Here is a tiny trained network, its code and every weight. The questions are about switching its units off for an input and a target symbol, where a switched-off unit gives its printed mean instead of its output.

import numpy as np


def w(rows, s, z=0):
    codes = np.array(rows[::2]) - 128.0
    scale = np.full(codes.shape[1], s)
    scale[-1] = z or s
    return codes * scale


def f(y):
    return y / 2 * (1 + np.tanh(0.7978845608 * (y + 0.044715 * y**3)))


def softmax(a):
    e = np.exp(a - a.max(-1, keepdims=True))
    return e / e.sum(-1, keepdims=True)


def log_softmax(a):
    a = a - a.max(-1, keepdims=True)
    return a - np.log(np.exp(a).sum(-1, keepdims=True))


def net(x, mask):
    ids = ['βγδεζθστφψω'.index(c) for c in x.split()]
    T = len(ids)
    res = E[ids] + P[:T]
    u = 0
    for l in range(2):
        r = res
        for j in range(3):
            rows = slice(4 * j, 4 * j + 4)
            q, k, v = (r @ M[l][rows].T for M in (Q, K, V))
            z = softmax(np.where(np.tri(T) > 0, q @ k.T / 4**0.5, -1e9)) @ v
            o = O[l][rows]
            res = res + np.where(mask[u + j], z, o[:, -1]) @ o[:, :-1]
        u += 3
        y = f(res @ A[l][:, :-1].T + A[l][:, -1])
        res = res + np.where(mask[u : u + 8], y, B[l][:, -1]) @ B[l][:, :-1]
        u += 8
    return log_softmax(res[-1] @ U[:, :-1].T + U[:, -1])


Q, K, V, O, A, B = {}, {}, {}, {}, {}, {}
E = w([
[224,97,168,111,149,170],'β',
[192,79,141,133,191,155],'γ',
[168,45,130,156,142,116],'δ',
[147,213,124,165,110,119],'ε',
[44,127,117,64,56,74],'ζ',
[123,82,181,59,80,213],'θ',
[146,124,75,45,75,152],'σ',
[103,86,91,164,119,153],'τ',
[85,92,227,250,117,144],'φ',
[29,83,124,98,66,126],'ψ',
[50,93,107,205,202,196],'ω',
],0.021)
P = w([
[180,54,152,220,2,243],'0',
[127,56,151,119,155,153],'1',
[116,70,141,114,169,136],'2',
[117,82,145,111,179,124],'3',
[112,93,133,112,183,126],'4',
[105,101,140,107,192,116],'5',
[102,111,137,110,188,116],'6',
[103,118,130,107,192,114],'7',
[103,133,125,115,183,106],'8',
[104,146,120,116,181,95],'9',
[108,158,101,124,178,98],'10',
[108,181,102,122,186,87],'11',
[110,182,92,125,182,86],'12',
[103,173,99,122,169,78],'13',
],0.0092)
Q[0] = w([
[9,131,193,84,59,43],'L0H1',
[6,98,127,161,129,36],'L0H1',
[117,123,79,83,144,117],'L0H1',
[126,82,140,156,117,105],'L0H1',
[219,89,140,217,149,153],'L0H2',
[193,60,92,152,208,63],'L0H2',
[172,83,80,127,70,121],'L0H2',
[57,177,165,219,105,218],'L0H2',
[168,162,24,57,117,30],'L0H3',
[203,93,156,133,82,168],'L0H3',
[178,50,128,168,225,149],'L0H3',
[179,174,138,191,139,133],'L0H3',
],0.011)
K[0] = w([
[4,246,145,210,101,100],'L0H1',
[60,211,107,207,213,105],'L0H1',
[116,159,51,163,102,71],'L0H1',
[69,91,168,126,131,45],'L0H1',
[120,3,117,233,109,189],'L0H2',
[152,107,147,190,10,120],'L0H2',
[110,51,125,45,77,137],'L0H2',
[19,165,165,130,253,23],'L0H2',
[131,225,30,91,63,69],'L0H3',
[214,66,155,137,136,198],'L0H3',
[168,64,78,193,231,112],'L0H3',
[209,255,152,229,138,84],'L0H3',
],0.0089)
V[0] = w([
[138,157,193,112,131,80],'L0H1',
[129,100,157,107,182,190],'L0H1',
[141,108,95,173,121,167],'L0H1',
[132,121,164,194,116,145],'L0H1',
[112,189,62,88,173,167],'L0H2',
[112,91,106,166,162,72],'L0H2',
[189,165,167,102,112,177],'L0H2',
[195,112,128,162,112,32],'L0H2',
[58,76,217,41,175,171],'L0H3',
[86,101,69,49,97,100],'L0H3',
[170,127,254,180,136,134],'L0H3',
[119,216,81,81,29,112],'L0H3',
],0.0084)
O[0] = w([
[150,30,132,116,125,130,90],'L0H1',
[130,136,134,184,151,2,202],'L0H1',
[129,175,71,149,125,38,168],'L0H1',
[132,129,95,111,146,62,163],'L0H1',
[109,148,177,45,202,52,110],'L0H2',
[120,120,156,169,147,92,138],'L0H2',
[142,200,106,75,56,182,112],'L0H2',
[175,176,91,189,177,230,69],'L0H2',
[134,98,156,145,213,113,195],'L0H3',
[93,68,175,182,200,249,93],'L0H3',
[104,230,119,114,113,112,154],'L0H3',
[98,195,208,99,252,236,8],'L0H3',
],0.0064,0.015)
A[0] = w([
[26,110,56,179,117,142,146],'L0N1',
[114,141,95,150,104,119,3],'L0N2',
[135,141,135,174,128,245,69],'L0N3',
[191,50,122,137,175,122,29],'L0N4',
[121,151,205,89,175,181,24],'L0N5',
[141,135,28,146,181,140,173],'L0N6',
[173,137,43,140,124,180,100],'L0N7',
[94,115,66,94,91,87,84],'L0N8',
],0.012,0.0047)
B[0] = w([
[201,233,182,141,220,101,231],'L0N1',
[46,126,216,139,120,152,161],'L0N2',
[164,133,246,59,89,9,136],'L0N3',
[157,224,98,106,104,130,176],'L0N4',
[107,100,52,143,75,110,146],'L0N5',
[109,134,196,101,35,74,181],'L0N6',
[192,76,127,139,134,151,152],'L0N7',
[106,112,132,89,160,255,253],'L0N8',
],0.0084,0.017)
Q[1] = w([
[154,109,110,112,137,193],'L1H1',
[79,94,134,99,185,59],'L1H1',
[187,82,68,172,197,117],'L1H1',
[222,88,33,136,138,122],'L1H1',
[68,180,185,113,101,160],'L1H2',
[120,159,171,158,165,125],'L1H2',
[141,140,130,129,94,134],'L1H2',
[48,88,216,130,108,163],'L1H2',
[143,172,195,169,134,141],'L1H3',
[200,63,59,75,78,86],'L1H3',
[3,146,103,49,141,170],'L1H3',
[143,134,67,112,76,120],'L1H3',
],0.013)
K[1] = w([
[118,38,145,128,104,147],'L1H1',
[145,139,122,137,103,21],'L1H1',
[97,138,148,204,45,111],'L1H1',
[220,98,142,133,80,167],'L1H1',
[82,93,55,114,106,97],'L1H2',
[100,154,113,154,151,70],'L1H2',
[174,124,148,147,94,128],'L1H2',
[87,67,95,116,167,83],'L1H2',
[150,173,139,161,183,115],'L1H3',
[142,105,180,84,46,140],'L1H3',
[29,63,8,68,163,139],'L1H3',
[170,105,124,110,111,118],'L1H3',
],0.014)
V[1] = w([
[178,94,156,154,167,144],'L1H1',
[132,216,102,110,149,168],'L1H1',
[212,156,125,72,169,127],'L1H1',
[156,135,157,75,182,194],'L1H1',
[248,125,77,127,121,111],'L1H2',
[150,255,101,121,155,152],'L1H2',
[22,168,69,177,99,109],'L1H2',
[112,100,106,140,81,127],'L1H2',
[186,158,174,141,207,154],'L1H3',
[95,142,83,164,178,196],'L1H3',
[107,136,149,160,111,104],'L1H3',
[132,160,76,153,115,134],'L1H3',
],0.01)
O[1] = w([
[188,139,163,182,109,154,175],'L1H1',
[2,84,86,170,127,113,150],'L1H1',
[46,89,114,203,111,204,228],'L1H1',
[45,190,156,170,47,218,77],'L1H1',
[96,80,130,194,95,169,125],'L1H2',
[55,81,70,187,135,66,230],'L1H2',
[64,74,117,133,108,58,96],'L1H2',
[125,121,130,139,164,192,41],'L1H2',
[91,192,135,79,15,191,254],'L1H3',
[83,150,196,146,71,141,12],'L1H3',
[81,134,92,114,83,121,186],'L1H3',
[122,110,115,170,100,200,92],'L1H3',
],0.0081,0.0091)
A[1] = w([
[118,184,151,174,170,77,67],'L1N1',
[131,149,146,248,88,107,90],'L1N2',
[150,74,93,84,80,128,125],'L1N3',
[107,98,70,122,87,156,2],'L1N4',
[82,90,144,82,181,91,168],'L1N5',
[120,132,190,64,138,194,165],'L1N6',
[68,192,224,107,42,109,135],'L1N7',
[91,102,197,197,103,73,27],'L1N8',
],0.011,0.0094)
B[1] = w([
[102,109,197,116,158,217,203],'L1N1',
[86,186,220,125,39,104,202],'L1N2',
[78,132,195,59,230,182,169],'L1N3',
[25,143,209,255,172,122,139],'L1N4',
[174,164,86,131,81,160,194],'L1N5',
[67,59,5,169,130,93,152],'L1N6',
[195,72,60,141,179,148,254],'L1N7',
[142,112,167,111,181,122,193],'L1N8',
],0.0082,0.024)
U = w([
[124,80,144,173,94,156,91],'β',
[205,78,169,206,169,100,2],'γ',
[169,144,143,119,45,120,140],'δ',
[56,192,145,166,250,137,122],'ε',
[166,233,119,126,119,91,101],'ζ',
[52,50,135,18,106,185,156],'θ',
[165,187,57,212,138,151,30],'σ',
[83,204,24,142,2,121,253],'τ',
[131,15,240,108,78,27,73],'φ',
[76,163,144,14,34,162,141],'ψ',
[161,95,93,175,115,20,92],'ω',
],0.0082,0.0086)

Each question gives the input, a string of symbols that net reads in full, and the target symbol t.
The units are the heads (4 rows each of Q, K, V and O) and the neurons (one row each of A and B). Each row of codes is followed by its name. A weight is (code - 128) times the scale printed after its matrix; where a second scale follows, it is the last column's (O, A, B and U).
mask holds one flag per unit, layer by layer, with each layer's heads first. A switched-off unit (its flag False) gives its mean, the last column of its rows in O or B, instead of its output. The means were averaged over made-up inputs and are rounded, as every weight is.
A unit's drop is (log p(t) with every unit on - log p(t) with that unit switched off) / (log p(t) with every unit on - log p(t) with every unit switched off).
The circuit of an input: a set's keep is (log p(t) with only the set's units on - log p(t) with every unit switched off) / (log p(t) with every unit on - log p(t) with every unit switched off). Starting from the 12 units with the biggest drops (on a tie, the unit counted first), units are removed one at a time, each time the one whose removal leaves the highest keep (on an exact tie, the one counted first), for as long as the keep stays at least 0.8.
circuit, biggest first: the units of the circuit, biggest drop first
unit that matters most: the unit with the biggest drop
k most important neurons: the k neurons with the biggest drops, biggest first
top k neurons in layer l: the k neurons of layer l with the biggest drops, biggest first
heads that matter: for each layer, one digit per head in row order, 1 if its drop is at least 0.15 and else 0, layers parted by /
input γ σ θ ω ζ ω γ ε, target τ: unit that matters most : L0N8
input γ β δ β β, target γ: heads that matter : 010 / 111
input ζ γ ω ω ω β β δ τ σ ω γ ψ β, target ζ: circuit, biggest first : [L0H3, L1H2, L0H1]
input ω γ ω ω γ φ ω ω θ γ ζ, target ε: top 3 neurons in layer 0 : [L0N1, L0N6, L0N8]
input ε ω β σ γ γ γ σ ω δ, target ε: circuit, biggest first : [L0H3, L1N4, L0H2, L1H1]
input ω φ γ γ, target ω: circuit, biggest first : [L0H3, L1H3]
input γ ζ ζ ω φ τ, target τ: 2 most important neurons : [L0N1, L0N6]
input ζ θ θ γ φ γ ω φ ω β, target ζ: heads that matter : 101 / 011
input β γ θ τ ω γ, target β: heads that matter : 011 / 010
input ζ σ γ γ γ β ω γ ω θ γ, target ζ: 2 most important neurons : [L0N1, L0N3]
input ω ζ ω γ ω φ ω ζ θ β γ, target ω: heads that matter : 000 / 001
input θ β ω γ γ β, target θ: heads that matter : 011 / 000
input ζ γ ω ψ, target ε: circuit, biggest first : [L0H3, L0N1]
input σ γ ω β, target σ: 3 most important neurons : [L0N3, L0N7, L0N8]
input γ ω β γ γ γ ω σ ω β ζ, target ε: heads that matter : 000 / 001
input ε γ β φ ψ γ γ δ, target ε: 4 most important neurons : [L1N4, L0N8, L0N1, L1N3]
input θ φ ω δ γ, target θ: heads that matter : 011 / 000
input β ζ β β φ φ γ θ φ β ω ω θ ψ, target ε: circuit, biggest first : [L0H3]
input ε φ ω ε, target τ: heads that matter : 001 / 000
input φ ω β, target φ: 3 most important neurons : [L0N1, L0N8, L1N3]
input ψ ε θ ω θ ω ω ψ τ γ ω β, target ψ: top 2 neurons in layer 0 : [L0N3, L0N1]
input ω β ψ β ε φ ω ω ψ ω ω ω δ, target ω: 3 most important neurons : [L0N1, L1N1, L1N2]
input ζ ω ζ θ β ω σ, target θ: heads that matter : 100 / 000
input φ β σ ω φ ψ ω β ω δ, target φ: heads that matter : 011 / 010
input δ ω τ β ψ γ ω β τ γ φ ζ, target ζ: top 4 neurons in layer 0 : [L0N8, L0N5, L0N2, L0N6]
input ω δ τ δ φ, target φ: top 2 neurons in layer 0 : [L0N6, L0N1]
input ε ω ω ω ω ε φ ω ψ γ γ, target ε: 4 most important neurons : [L0N1, L1N4, L1N3, L0N8]
